What can hang from each mark
Z675: Z967
Z339: Z371 Z605 Z893 Z942
Z967: Z46 Z675 Z987
Z194: Z371 Z423 Z463
Z987: Z543 Z675
Z348: Z15 Z371
Z463: Z371 Z605 Z854
Z605: Z339 Z463
Z942: Z348 Z967
Z854: Z15 Z371
Z15: Z194 Z423 Z463
Z543: Z46 Z987
Z371: Z194 Z463
Z46: Z339 Z967
Z423: Z194 Z675
Z893: Z605 Z942 Z967

Known rows, with every way that one mark hangs from another
{Z675 {Z967 Z46 Z987}}: [ 217  -38   73  -39   45  104  182  -11 -128  219  -31  -65    2 -513
 -200  -80  302   74 -161 -226  144  153  192 -368  102   80  -70  173
  -93  -68  242   39  -87   55  124  -28   45  195 -328 -307  127 -351
  -88  -19  -69 -329 -158   82  369  156  196 -235 -228   30  -91 -227
   91  -37   66  -93 -395  -43  249  242 -141]
{Z967 {Z46 {Z339 Z942}} Z675 {Z987 Z543}}: [ 117   15  -98    5   41   68  217  -37   32  203    3 -149 -283 -522
 -176  -49  397   51 -153 -332  527   48  413 -457  -60  246   32  195
  -35 -203  249  108 -282  435  239   56    4  106 -365 -143  131 -616
  -55   -1   36 -233 -384  -18  422  210  231 -206 -205   33  -66 -439
   56  -71  209  -61 -438  -99   29  353 -215]
{Z893 {Z605 Z339} Z942}: [  89  -38   74 -193   19  183  166 -197  -14 -140  172   19   42 -234
   69   -6  -94  349 -134   15  437  357  158  -74  -57   97 -224 -136
   40  197 -131  -78  107  179  100 -176   40  -65 -407  324  -68   56
 -217 -150   87  416  187  101  207  134   71 -101  -12  -66   33 -163
  -29   66 -128   71 -149 -127  115    4  -33]
{Z987 Z543 {Z675 {Z967 {Z46 Z339}}}}: [ 378   44  -18  -39   25   76  100   59 -129  126  151 -115   22 -668
 -194  -65  500   80   18 -343   55   -4  356 -474   82  205  -47  209
 -213  -23  346   -3 -134   79  204  -79   37  195 -104 -223    1 -305
  -80    3   16 -574 -211   54  262  211  229 -261 -268   50   -6 -255
   56 -190  111 -137 -320  -26  253  484 -176]
{Z339 {Z371 Z194 Z463} Z605 Z893 Z942}: [  60  -25  -12 -105 -118   85  278 -288   88 -230 -215   65 -164  264
   82  -16  -47  614 -181 -112  467 -111   51  113   13  123   19  150
  333  176 -120 -351 -432  328  -90 -115   45 -303 -285  516  -40  -25
 -147  -83   49  663   92  -60 -298  292   95  232  172   29  146  133
 -152  136 -348   23 -150  -73 -290 -278    5]
{Z543 {Z46 {Z339 Z371 {Z605 Z463}} Z967}}: [-127   19  -38 -128   21 -149  298   -6  -93 -235 -102  -33 -136 -691
  -33  110  143  222   -5 -299  480  172  172  -92 -240  214  -48  173
  -67  139   58   69 -182  426   55  -54   68 -163 -148   88  223 -298
  -88  -57  157 -103 -142  -33  -90  211  263 -254  -71  -78   91    9
  -50  -61  -18  -80 -129  -93  165  240 -201]
{Z463 {Z605 {Z339 Z371 {Z942 Z348}}}}: [  81  -26   19 -178 -180  159  236  -49  151 -125 -121  -85  -48  -29
   10    4 -259  366 -196   24  209   63   28  143 -118   41  -22  -85
   62  139  -61 -109  -75  -34  -34 -192   56   -4 -374  107   39   19
 -112  -98  -87  180  157   94 -211  184  173  324   60   57   28  -81
  -42  247 -128  -48  -14  -79  -94  -94  -32]
{Z371 {Z194 {Z423 Z675}} {Z463 {Z605 Z339} Z854}}: [ -80 -244 -329 -163  -50  -46   38 -229   40    1  219   31  271   14
 -157 -149  -49  261 -209  137 -196  233 -361  386  360  -56   91 -243
  -15  191   64  -29   30 -366  -53  -38   70  -67   21 -315 -319  223
   99   25 -155  509  532  -26   82   90   30  216  -21  -73  227  248
  -38  357 -137  -86   77  -73  171   30   78]
{Z854 {Z371 {Z194 Z423}}}: [ -70 -153 -124 -109  -16   66   54 -387 -162   25  256   34  161 -132
 -182  -41   80  440 -103   14 -139  153 -156   28   36   41  100 -109
 -161   40   58   89  -61 -269 -201  -51  100   14 -200 -262 -222  167
   39  -10  -44  316  175  -61   52  145   95   20 -131  -62  182  251
    0   55  -22  -74  121   -8   23  -49  113]
{Z423 {Z194 {Z463 Z605 Z854}} {Z675 Z967}}: [  -8 -244 -171 -161   19 -169  -11   67   17  329   50   67  406 -299
 -272 -146  151   76 -183  137 -135  205 -172  157  399 -102   47  148
  120  187   91  -75  130 -339  133   29   37   68 -101 -574  -50  -63
   31   22 -403 -229  290  -46   38   45  -76   -9 -158  112  196  124
   50  137   42 -135   -7   14  172   64 -105]
{Z854 Z15 {Z371 Z194}}: [ -47 -148  -81  -59  -86  143  106 -623 -218   80  196  -29   29   51
 -175  -44   55  584 -129  -58 -227  139 -225  -43   30  105  105 -141
 -216  -45   26   66  -34 -380 -118  -29  115    6 -282 -264 -337  172
    5   31  -21  331  202 -109   95  170  191   -1 -157 -128  210  304
  -58  148  -12  -90  160   -1 -135 -110  286]
{Z194 {Z371 Z463} Z423}: [ -47 -188 -204 -168   21    9  -38 -246  -37   62  180   71  275 -177
 -206  -76   70  259 -131  121 -185  166  -98   78  230  -26  135  -18
  -97  141   69  154    6 -212 -208   -6   94   62 -178 -355 -213  158
   -5  -34  -84  258   96   -9   68  106    9   35 -106  -71  218  280
   19   67   43  -44   70  -20   57  -72   56]
{Z463 {Z371 Z194} Z854}: [  48 -156 -260 -113 -109   46  155 -373  -31  -85  -63  -55  139   66
 -212  -92  -41  410 -136   22  -66  146 -250  119  175  124   61 -162
    7   67   -7  -97 -159 -372  -91 -109   92  -68 -228 -289 -112  297
   -9    2   13  542  213 -105  216  186  152   83 -131  -32  135  120
  -37  251  -27 -224   66  -51   -2  108   94]
{Z942 {Z348 Z371} {Z967 Z675}}: [  -6   45  469  -80  -12  147   29 -165  -56    9  -24  -46  120  213
 -165  -31  -80   56 -178   15   55  261  199  -93 -113   87   82   14
  -92 -144  -30  227  -50  155 -501 -227  102  115 -495  148  229 -160
  -66   -4  130 -219 -247  272  167  120  273 -132  -83   11  -91 -186
   92  -16   61  -60  -19  -67 -280 -137   38]
{Z339 Z893 {Z942 {Z967 Z46 Z675 Z987}}}: [ 131   17  174  -81 -122  132  208   -8  -25  118  -73  -55 -194   18
  -32  -47  103  266 -315 -184  604  155  273 -195    1  160  -56  233
  205 -146   30 -135 -208  539  -30  -20   37  -63 -536  208  190 -466
 -102  -45   94  297 -293   68  195  198   50 -195  -46   -7 -113 -284
    3   51  -51  -19 -359  -56 -202 -106 -160]
{Z605 {Z339 {Z942 Z348}}}: [ 124   26   45 -199  -79  185  232 -184   63 -123   72  -44   77 -127
  -28  -20  -73  292 -120   24  248  142  121   91 -120   93  -57  -27
    1  141  -33    4  -39  101  -54 -178   79   38 -417  134  102   20
  -34  -95    3  194   -6  189  -10  182  121   45  -29  -16  -33  -56
   28  113  -80   31   -6 -104  -97 -137  -72]
{Z675 {Z967 {Z46 Z339} Z987}}: [ 187  -24   34  -64   80   31  172  -25 -127  142   25  -56  -39 -621
 -161  -22  385   76 -103 -285  222  145  214 -324   75  110  -54  202
  -80  -24  271   65  -75  137  150   24   32  130 -255 -227  143 -422
 -103  -29  -38 -361 -262   54  392  163  205 -196 -255   45  -83 -207
   86  -18  104  -90 -414  -64  293  295 -166]
{Z543 {Z46 {Z339 Z371}}}: [  -2   -5   -3 -146   13  -47  190 -128 -112 -195   87   -5    8 -690
  -86   75  226  263   29 -272  280  161  192 -198 -124  155   -7   85
 -188   98   92   79 -223  189  -59   30   78  -36 -115 -129  101  -90
   47  -89  121 -211 -148   12   -5  208  242 -122 -125    6   66   57
  -10  -16   11  -88  -74  -60  151   89  -93]
{Z987 {Z543 {Z46 Z339}}}: [ 143   16 -108 -135   16  -50  202 -123 -124  -60  257  -82   58 -666
 -133   -4  382  168   64 -295  199  182  260 -305 -135  207  -19   54
 -310    1  152  159 -144  185  -32   55   53   65  -57 -168   17 -193
   71  -59  144 -436 -138  -30  114  219  234 -163 -204  -58  127  -43
   18 -104   65  -74 -116  -59  228  284  -51]
{Z194 Z371 {Z423 Z675}}: [ -99 -204 -237 -186   71  -77  -89  -44  -77  149  137  108  331 -326
 -230  -92  139  219 -119  147 -152  272  -11  178  206  -82   85   19
  -89  137   93  124  101 -255 -188   22   70  134 -239 -350  -95  -12
   54  -29 -212  112   20    8   70   75  -74 -211 -147  -40  147  288
   66   15   13    4  141  -15  102 -107 -123]
{Z854 {Z15 {Z463 Z605}}}: [  28 -163 -105  -92  -86   13  146 -229 -107  178   44  -94   83  -58
 -104  -94    8  338 -171  -13 -134  183 -179 -217   68   87   57 -142
 -198   17   41   54   65 -322  -44  -16  111   10 -261 -303 -222  123
    9   -1  -75  -58  108  -43   95  163  125  126 -165  -48  196  176
    3  222  -12 -107   76    5  -91 -172  318]
{Z854 {Z15 Z463} Z371}: [ -49 -163 -153  -69  -96  109  156 -491 -141  138  146  -66   52   -4
 -160  -61   48  497 -117  -13 -230  145 -203 -218  107  109   58  -93
 -234   23  -23  128   59 -356  -75  -29  131  -46 -325 -363 -278  227
   17   16  -54  212   88 -119  124  153  124   27 -213 -105  241  264
  -21  140   55 -100  125   34 -176 -184  347]
{Z194 {Z371 {Z463 {Z605 Z339} {Z854 Z15}}}}: [  23 -198 -278 -151 -148  119   63 -404   57   40   24  -85   90   96
 -131  -57 -107  407 -220   94 -232  151 -282  213  296   55   73 -122
  -45  171  -44   22  104 -329  -18  -39   96  -41 -233 -373 -274  264
 -129  -19  -89  469  288  -70   41  115  106  291  -83  -85  271  175
  -75  325   33 -143   52  -49  -37   26  195]
{Z605 {Z339 {Z371 Z194} {Z893 Z967} Z942}}: [ 128  -58   -3 -186 -101  171  248 -212   51 -228  -16  -19  -89  135
   23   -2 -125  558 -210  -66  479   77   77   90  -21   15 -123  153
  197  116 -130 -226 -187  330  -65 -190   60 -176 -386  319   14    7
 -150 -113   80  778  175   74  -75  241   52   63  107  -36  -64   14
 -117  199 -227  -15 -119 -103 -173 -272 -111]
{Z854 {Z15 {Z463 Z371 {Z605 {Z339 Z893}}}}}: [  57 -193 -204 -158 -161   76  212 -269   23   42  -57 -135   -5  130
  -66  -61 -147  472 -212   37  -80  125 -197  -17  114   58   -5  -78
  -53   98  -75 -103   96 -289    8  -60   97 -124 -326 -162 -236  193
  -47  -11 -111  314  200  -75   26  165  123  187 -113  -71  190  148
  -61  359  -66 -113   59  -20 -142 -185  276]
{Z15 {Z194 Z423} {Z463 Z371}}: [ -65 -243 -324 -140   57 -133   87  -43  -18   11   86   11  322  -59
 -230 -149   38  236 -149  208  -99   43 -158 -193   80  -43  147  -80
  -42  153   35   96   10 -320 -154 -102  102 -119 -178 -499 -176  302
   68   -2 -132  164  109  -49  210  144   32   52 -163    6  165  295
   80  118   45 -102  148   22   -6 -260  193]
{Z967 {Z46 {Z339 Z371}} Z675 {Z987 Z543}}: [  95  -23  -93   32   78   84  180  -45   33  157 -149 -145 -331 -570
 -216  -21  306   63 -122 -354  435   57  430 -519  -74  198   20  196
  -83 -220  234  111 -346  395  194    8    2  116 -347 -174  150 -580
  -74   12   39 -215 -336  -10  427  215  321 -275 -187   63  -41 -426
   30 -105  233 -121 -433  -94   57  391 -203]
{Z854 {Z371 Z194 Z463}}: [ -20 -144 -124  -73  -70  105  150 -575 -129   -4  280   15  106  -34
 -166  -49   76  373  -84  -27 -135  114 -198  -48  150  117  136  -95
 -157   60   45  117 -111 -269 -164  -37  119  -45 -124 -262 -262  302
   42    5   59  308  262  -78   19  155  152  176 -120  -68  241  176
  -29  101  -14 -101   43  -10   -9   -4  209]
{Z942 {Z348 {Z15 Z423}} {Z967 Z675 Z987}}: [ -46   39  467  -34   22  120  -38  -70  -88  152 -126  -45   82  154
 -192  -85  -95  -36 -281   30   55  157  239 -178  -93   53  130 -130
  -85 -282   34  231  -93   93 -478 -179   78  174 -532  176  117 -330
   25   58   86 -138 -289  218  349  138  304 -344 -120   20 -105 -201
  108    3  125  -23 -109  -64 -246 -257   74]
{Z543 {Z46 {Z339 {Z371 Z194}} {Z967 Z675}} Z987}: [ -95    9    8  -87   38 -146  263   38 -185  -10   18 -135 -139 -713
 -164   33  355  115    9 -392  466   89  151 -321 -257  308  110  108
 -195    3  168  159 -248  527   38  -28   48  -49 -103  -21  201 -428
   13   53  163 -212  -87   44 -167  189  310 -395 -103  -69  -27  -50
  -47  -65   39  -53 -177 -114  167  328 -327]
{Z463 {Z371 {Z194 {Z423 Z675}}} Z605 Z854}: [ -78 -242 -366 -155 -162  -73   77 -118   59   -5  -44  -40  193  101
 -196 -121 -154  394 -235  138 -179  173 -370  394  279   -5  102 -261
   61  108    5 -160  -13 -567  -68  -59   57  -69 -141 -353 -220  204
   33   17 -200  501  395 -178   75  116   70  249  -77  -17  185  187
  -48  409 -110 -206  132  -36   94  120   48]
{Z942 {Z348 {Z371 {Z194 Z463}}} {Z967 Z675 Z987}}: [ -68   -4  433  -36   46  127   64 -293    1  107  -50  -84   71  350
 -235  -92  -77   35 -275   27   83  198  173  -27  -59   36  166   18
  -38 -205    9  221  -95  175 -438 -256   78   75 -453   95  154 -241
  -24   40   66   -7 -132  287  241  101  325 -102  -47   39  -60 -210
   79   18  108  -76  -67  -88 -316  -62   36]
{Z15 Z194 {Z423 {Z675 Z967}} {Z463 Z854}}: [ -59 -216 -347  -80  124 -234  -13  195 -110  200   58   87  430 -158
 -240 -262  320   58 -170  225 -198   48 -172 -224  302  -65   84 -133
   -6  211  152   98  158 -429  -80  -67   93  -54 -100 -658  -64  192
   70   42 -248  -39   99  -31  355  131  -76 -175 -225   55   99  332
  132   75   39  -35   80   33  116 -338  143]
{Z854 {Z15 {Z194 Z371 Z463} {Z423 Z675}}}: [-172 -253 -312 -109   91 -142  -67 -187 -146  236   79   79  274  -45
 -238 -169  153  317 -197  215 -286   93 -131  -26  190  -74  187 -108
  -90   90   92  129  157 -485 -113   29  100   31 -214 -579 -261  138
   61   48 -238  141   99  -70  203  113   -4 -134 -157  -59  223  472
   35   99   62    7  282   31  -75 -374  196]
{Z967 {Z46 {Z339 {Z893 Z605}}} Z675}: [   0  -48  -27  -76   83   33  102  -53  -76   42  -18  -43 -190 -506
  -23   57  240  206 -137 -207  441  187  285 -314   -1  239  -59  178
   46   -6   95   -2 -143  367   45   85   50  -52 -344   35  118 -293
 -138  -42  127  -70 -327  -36  325  161  129 -208 -171    6   18 -230
   42  -13   61  -46 -306  -98   29  153 -123]
{Z543 {Z987 {Z675 Z967}}}: [ 320   -7  132  -46  -32   76  102   76 -211  269  101 -115   73 -559
 -184 -126  356   66  -34 -228   17   69   70 -362   11  207   27   64
 -213   19  236  -62  -97  110  142 -152   79  209 -195  -59   84 -181
   -6   39  -16 -296  -50  158  -83  177  216 -286 -187   83  -10 -140
   30  -93  -25  -97 -186  -32  192  266 -149]
{Z339 {Z371 Z463} Z605 {Z893 Z967} {Z942 Z348}}: [  29   72  203 -129 -195  125  317 -164  153 -280 -189   26 -180  360
  127   21 -253  566 -239  -78  589  -37  187  114   22  119  -55  157
  356   78 -261 -262 -333  499 -204 -198   45 -279 -460  748  146 -202
 -160 -118  151  622  -64  -36 -198  271  122  200  191  -15   -3  -14
 -131  137 -371   32 -211  -89 -414 -295  -52]
{Z967 Z46 Z675 Z987}: [  69  -79   13   33   47  136  138  -52  -62  315 -110 -117 -174 -478
 -220  -76  195    8 -245 -200  294  173  253 -465   32  169   21  104
  -88 -221  207   92 -218  207  146    5   60  193 -456 -330  142 -396
  -18   21  -17 -159 -237   72  428  153  229 -270 -207   42  -66 -391
   95  -49  160 -109 -355  -67   26  217 -125]
{Z987 {Z543 {Z46 {Z339 Z605 Z942} Z967}} Z675}: [ 187   96  -59  -90  -43  -85  208   88 -123  -23  155 -141  -46 -689
  -92   16  454  152   46 -393  373  -10  362 -323 -133  334    6  167
 -186   35  238    8 -184  397  181  -69   48   -5  -82   41   53 -407
  -41  -10  112 -425 -230    8  -67  247  223 -221 -174  -38   66 -178
  -12 -209    3  -71 -206  -58  138  457 -252]
{Z348 {Z15 Z423} {Z371 Z194 {Z463 Z605}}}: [-148 -152   73  -74  142  -54  -12 -360 -101  -44  -36   27  341  364
 -180  -91   55  207 -108  149 -360  -43 -200   23  157  -40  297 -200
  -92   69   33  276 -121 -443 -623  -33  152   13 -112 -185 -445  495
  -35   55  -37 -226  103   36   22  198  163  361  -93  -11  138  190
    8  294  -36   16  172  -35 -101 -489  385]
{Z348 {Z15 Z423} Z371}: [ -84  -87  130  -88  194  -31  -36 -205 -171    0 -133   32  343   76
 -187  -54  148  184  -31  102 -259   49   -4 -146   31  -12  170  -89
 -133   40   18  300  -95 -281 -598  -42  159  124 -319 -129 -204  337
  -56   16  -38 -374 -231   99  129  219  122   45 -186   14   30  113
   67  105   30   36  157  -25  -96 -514  258]
{Z463 Z371 Z605 {Z854 {Z15 Z194 Z423}}}: [ -50 -236 -360 -104 -210  -44   63 -129   -1   52 -154  -93   86  227
 -168 -125 -173  485 -283  167 -265   34 -413  135  182   36  127 -352
   36   55  -28 -140   58 -655   -7  -59   90  -92 -270 -488 -281  265
  -69   37 -199  452  281 -241  172  171  143  298 -122  -33  203  250
  -66  443  -34 -208  179    7  -42  -91  311]
{Z339 Z371 Z605 Z893 {Z942 Z967}}: [ 123   26  175 -145 -170   97  202  -42   30 -188 -290   41 -216  227
  119   42 -114  578 -212 -155  602   82  208   63 -119  105 -124  235
  307   69 -177 -371 -318  553 -144 -143   31 -265 -487  634  207 -318
 -223 -122  101  584 -194    4 -203  264   68   14  132   32   38   -7
 -122   49 -310  -13 -214  -44 -284 -288 -113]
{Z46 {Z339 {Z605 {Z463 Z854}} Z893} Z967}: [ -74  -16 -182 -142   -1 -211  264  -13  -92 -138 -182  -52 -154 -391
   74   92  122  290  -69 -194  495  213  -28  110 -110  276  -69  143
  184  191    6  -49   -2  453   68  -44   61 -262 -240  420  224 -334
 -230  -27  119  282 -210  -95   17  232   89 -144 -105  -77  144   -2
  -55   50  -59  -77 -151 -120   82  224 -107]

Rows
[-135 -212 -174  -58 -138   70   56 -543 -153  105  239    8   44  214
 -151  -92   -9  520 -202   60 -356   30 -358   39  177   43  201 -302
 -185   -1   57   71   15 -576 -143   10  121  -57 -134 -397 -507  299
   29   59  -83  393  381 -197   25  151  163  257 -101 -134  297  384
  -86  298  -54  -58  180   25  -95 -222  418]
{Z854 {Z15 Z423} {Z371 Z194 {Z463 Z605}}}
[-132 -221 -365  -94   93 -196  -37   44 -105  220   94  104  372 -188
 -256 -211  263  180 -182  227 -277   37 -177  -40  341  -90  113  -78
   23  200  127   64  166 -498  -50  -35   83   -8 -101 -658  -88  139
   62   48 -303  128  163  -88  245   93  -59  -89 -178   46  170  355
   77   41   57  -53  130   41  142 -182   70]
{Z15 {Z194 {Z463 {Z854 Z371}}} {Z423 {Z675 Z967}}}
[  22 -215  -73 -161  119 -153   -7    7  -65  323  137  128  429 -446
 -297 -134  269    5 -100   92  -61  213    2  -11  298 -105   47  270
   43  156  141   10   75 -209   76   34   49  130 -126 -500    5 -103
   80   12 -335 -379  160   39   55   57  -68 -217 -186   99  145  133
   93  -32   62  -61  -17   18  165  -33 -157]
{Z423 {Z194 Z463} {Z675 Z967}}
[  48 -134  -48 -117   81  -73   -1  127 -136  259  129   81  275 -527
 -235 -150  272   45 -125  -12  -56  268   50  -54  185  -78   -5   60
  -96   38  214   39   53 -151  -25  -18   47  227 -232 -211   41 -303
   93   -2 -252 -166    2   85  172  101   17 -330 -180   27    6   88
  102  -37  -32   -7 -109  -25  273   35 -165]
{Z194 {Z423 {Z675 {Z967 Z987}}}}
[ 168   15  -89  -71   23  -11  146 -131  -62  -58  179 -104   27 -605
 -192  -40  372  213   41 -315  118  -44  315 -313  -18  195   60  124
 -251   34  232    4 -284  129   90  -97   54   24   52 -202  -96  -96
   79   -7   88 -270  -19   30    4  228  292 -167 -131   42  151  -55
  -33 -160   81 -151  -81  -38  105  384 -117]
{Z987 {Z543 {Z46 {Z339 {Z371 {Z194 Z463}}}}} Z675}
[  68   82  443  -21   -9  171   54 -147  -38  143  -93 -131   27  137
 -217  -87  -58  -27 -232  -85   94  174  322 -250 -135  113   93  -42
 -137 -333   21  246 -139  208 -416 -192   47  201 -512  252  109 -441
    9   59  140 -266 -266  201  342  156  372 -349 -131   -4  -70 -326
   85  -56  161  -70 -191  -83 -232  -10   39]
{Z942 {Z348 Z15} {Z967 Z675 {Z987 Z543}}}
[ -10 -161 -226 -198  -39   96  246 -204  138 -197  -38   21    9  -62
  -92  -96 -218  338 -203  145  145  218  -96  438   31  -79 -120   96
  178  224  -84 -200    4  -17   69 -205   74 -142 -269  131  -44  191
   -1  -41  -66  799  362   19   -1  151  100 -238   28  -74  130   80
  -69  250 -100  -53   81 -106   34  -77  -51]
{Z605 {Z339 Z893} {Z463 {Z371 {Z194 {Z423 Z675}}}}}
[-191 -309 -492 -148   27 -212  -43   81   59  145   49    3  398   50
 -219 -187   20  264 -271  328 -262   99 -331  141  307 -105  175 -175
   42  255    9  100  221 -465 -126  -42   74 -138 -119 -684 -259  268
   10   14 -310  250  251 -111  157   73  -98  166 -138   19  266  395
   63  252   55 -106  222   17    0 -218  165]
{Z15 {Z194 Z371 {Z423 Z675}} {Z463 Z605 Z854}}
[  -3 -176  -24 -107   24  -25  -52 -199 -218  211   98   72  203 -175
 -200  -90  133  301 -126   55 -113  161  -93 -161   -8   11   97 -115
 -140  -39  104   56  -21 -270  -74   28  109  111 -297 -389 -214   52
   26   17 -130  -57   28  -28  183  186   74 -179 -181  -48  142  282
   23   87   15  -15  148   16  -55 -346  218]
{Z854 {Z15 {Z423 Z194}}}
[  53  -50   20 -116  -19  -21  118  -89  -73 -104  -29  -13 -148 -306
   -3   76  102  350  -98 -220  431  130  152 -198   -1  137  -34  198
   88   20   -7  -71 -174  355 -102  -27   60 -110 -296  298  153 -239
 -129  -81  136  251 -191  -31   61  234  126  -34  -66   55   -3  -48
  -56   55  -36 -111 -197  -79  -64  -41  -68]
{Z46 {Z339 Z371 {Z893 {Z967 Z675}}}}
[ -58 -237 -196 -154   59 -203  -87  160  -52  311   57  122  402 -287
 -248 -166  197   61 -178  198 -156  138 -130   79  323 -119   77   -4
   61  160  144  -25  119 -397   19   28   60   82 -103 -601  -71    5
   52   22 -367 -163  195  -53  104   81  -94  -67 -161   91  163  213
   70  107   22  -54   58   31  174 -153  -34]
{Z15 {Z423 {Z194 {Z463 Z605 Z854}} {Z675 Z967}}}
[ 293    9   89  -51    0   81  198   -7 -120  208   79 -109   53 -560
 -223 -118  388   46 -103 -272   92  105  226 -399   15   94  -68  158
 -199  -68  226   37  -75   90  104  -74   33  222 -228 -204  104 -395
  -32  -22  -61 -447  -36   78  173  183  270 -261 -207   30  -11 -193
   55 -121   69  -98 -359  -48  282  337 -102]
{Z675 {Z967 {Z987 {Z543 Z46}}}}
[ -53 -273 -239 -165  -97  -62   53 -262   64  168  -47  -35  232   34
 -245  -75 -134  367 -214  162 -132  131 -303  162  229  -10  126  -26
   92   96  -55  -96  -12 -391   73   -2   76  -64 -217 -565 -241  211
  -14   17 -251  223  298 -154   61  113   49  239 -120   30  299  179
  -45  296   72 -220  144   14  -80  -15  159]
{Z423 {Z194 {Z463 Z371 Z605 {Z854 Z15}}}}
[  94  -58 -146 -174 -141  205  356 -238  199 -214  -68  -43  -91  -93
  -68  -73 -234  311 -180   83  291  137  -37  236  -86   28 -130  105
  151  209  -92 -153  -78   32  202 -258   93  -91 -398   63   57  215
  -88  -94   14  663  220   31  -31  183  155  -33   22  -39   75  -91
  -65  230  -13  -89   10  -96  -37  -33  -37]
{Z605 {Z339 Z942} {Z463 Z371}}
[ -19 -229 -238  -91  -92  -40  150 -223  -53  101   -1  -96  114  124
 -162 -123  -62  389 -218  103 -182   48 -262 -184   62   37  143 -162
  -97   53    3   18   73 -467  -39  -56  106  -97 -253 -441 -296  248
   -8   26 -133   84  200 -118  127  163  153  204 -156  -37  213  261
   -2  291   13 -140  157   23 -128 -234  371]
{Z854 {Z15 Z194 {Z463 Z371 Z605}}}
[  65   59 -107 -112  -18  -96  264   19 -103    6  159 -126  -35 -629
 -138   -1  418  108    7 -333  410   95  301 -379 -172  290   19  147
 -185  -26  182  184 -148  358   43   22   39   38 -155  -89  118 -420
  -15  -18  128 -418 -180  -30   35  219  190 -224 -174  -93   31 -141
   10 -139  101  -46 -203  -79  138  346 -203]
{Z987 {Z543 {Z46 {Z339 Z942} {Z967 Z675}}}}
[ 141   93  374  -58  -39  193  190  -84  -11   -2  244  -88  -44  -56
  -21  -84  -89  211 -240 -100  582  257  409 -283  -31  155 -146 -133
   22 -154  -85   -3   11  393   37 -312    6   28 -482  558  -15 -355
 -173  -96  222  247   32   85  416  168  225 -263  -24  -58 -128 -454
  -11  -65 -100   24 -332 -127  -66  229  -97]
{Z893 Z605 {Z942 Z348} {Z967 {Z987 Z543 Z675}}}
[ -53 -227 -175 -168   60 -121  -26  -86  -61  153   55  100  306 -202
 -238  -91   74  172 -119  189  -36   90  -57  -55  102  -45  132  -23
   -2   91   74   32  -58 -274  -95   -5   99   23 -190 -521 -112  202
   54  -10 -171   42   79  -50  110  143   -9   -6 -147   50  191  204
   49   61   64  -66  137   29   19 -257   76]
{Z15 {Z423 {Z194 {Z463 Z371}}}}
[ 131  -26   94  -32   20   59   83  -55 -101  172   81 -114 -196 -338
 -184  -23  253   -5 -176 -309  404  302  358 -400  -55  171  -22  163
 -155 -285  196  145 -161  462   11   10   21   74 -337 -114  176 -620
  -54    9  182 -143 -353   60  526  145  254 -344 -210  -27  -42 -388
   61  -86  198 -139 -408  -63   87  312 -152]
{Z942 {Z967 {Z46 Z339} Z675 {Z987 Z543}}}
[ 176   18  170  -68  -96  119  167  -43  -87   99   65  -42  -61 -151
 -113  -63  142  179 -211 -192  436  176  248 -220   -5  144  -14  125
    4 -131  147  -37 -213  318   36  -82   63   33 -410  -51  101 -317
  -40  -41  109   96 -267  118  260  182  106 -168 -109    1  -99 -254
   38    2   -8  -67 -265  -24  -60   19 -168]
{Z339 {Z942 {Z967 Z46 {Z987 Z675}}}}
[  42  -91   -5  -71   15   58  118 -245  -65 -118 -204   32  -61  -89
  -55    4  -35  443  -97 -115  189   86   48  -34 -122   79    8   13
   -4   72  -14 -167 -328   65 -114 -152   64  -80 -257  148   19  -25
 -109  -60   31  265   65    4  -81  235  228   37   22   52  152  118
  -60    2 -192  -91  -39  -57  -64  -72   13]
{Z339 {Z371 Z194} Z605}
[ 140  -54  -46 -189  -87  202  257 -238   99 -229  -50    9  -44  -81
   29    3 -154  432 -126  -55  333  138   90  -18   77   47 -135   35
  135  214 -119 -146  -99  204   38 -160   55 -118 -332  272  -25  109
 -129 -108   13  597  216  116  -35  218   91   44   65  -22   27  -60
 -107  164 -146    6 -138  -98  -38 -151  -24]
{Z605 {Z339 {Z371 Z463} {Z893 Z942}}}
[ -79 -180 -253  -80 -225   52   43 -250  -82  145   -8  -87   27   93
 -110  -72  -90  547 -243   66 -307  129 -398  117  193   87   62 -350
  -94   31  -25  -46  104 -553  -27  -12  104  -28 -287 -417 -290  188
  -69   22 -169  409  231 -226   99  156  108  268 -145  -64  249  234
  -77  349  -26 -164  145   16  -47  -49  325]
{Z463 Z605 {Z854 {Z15 Z423} Z371}}
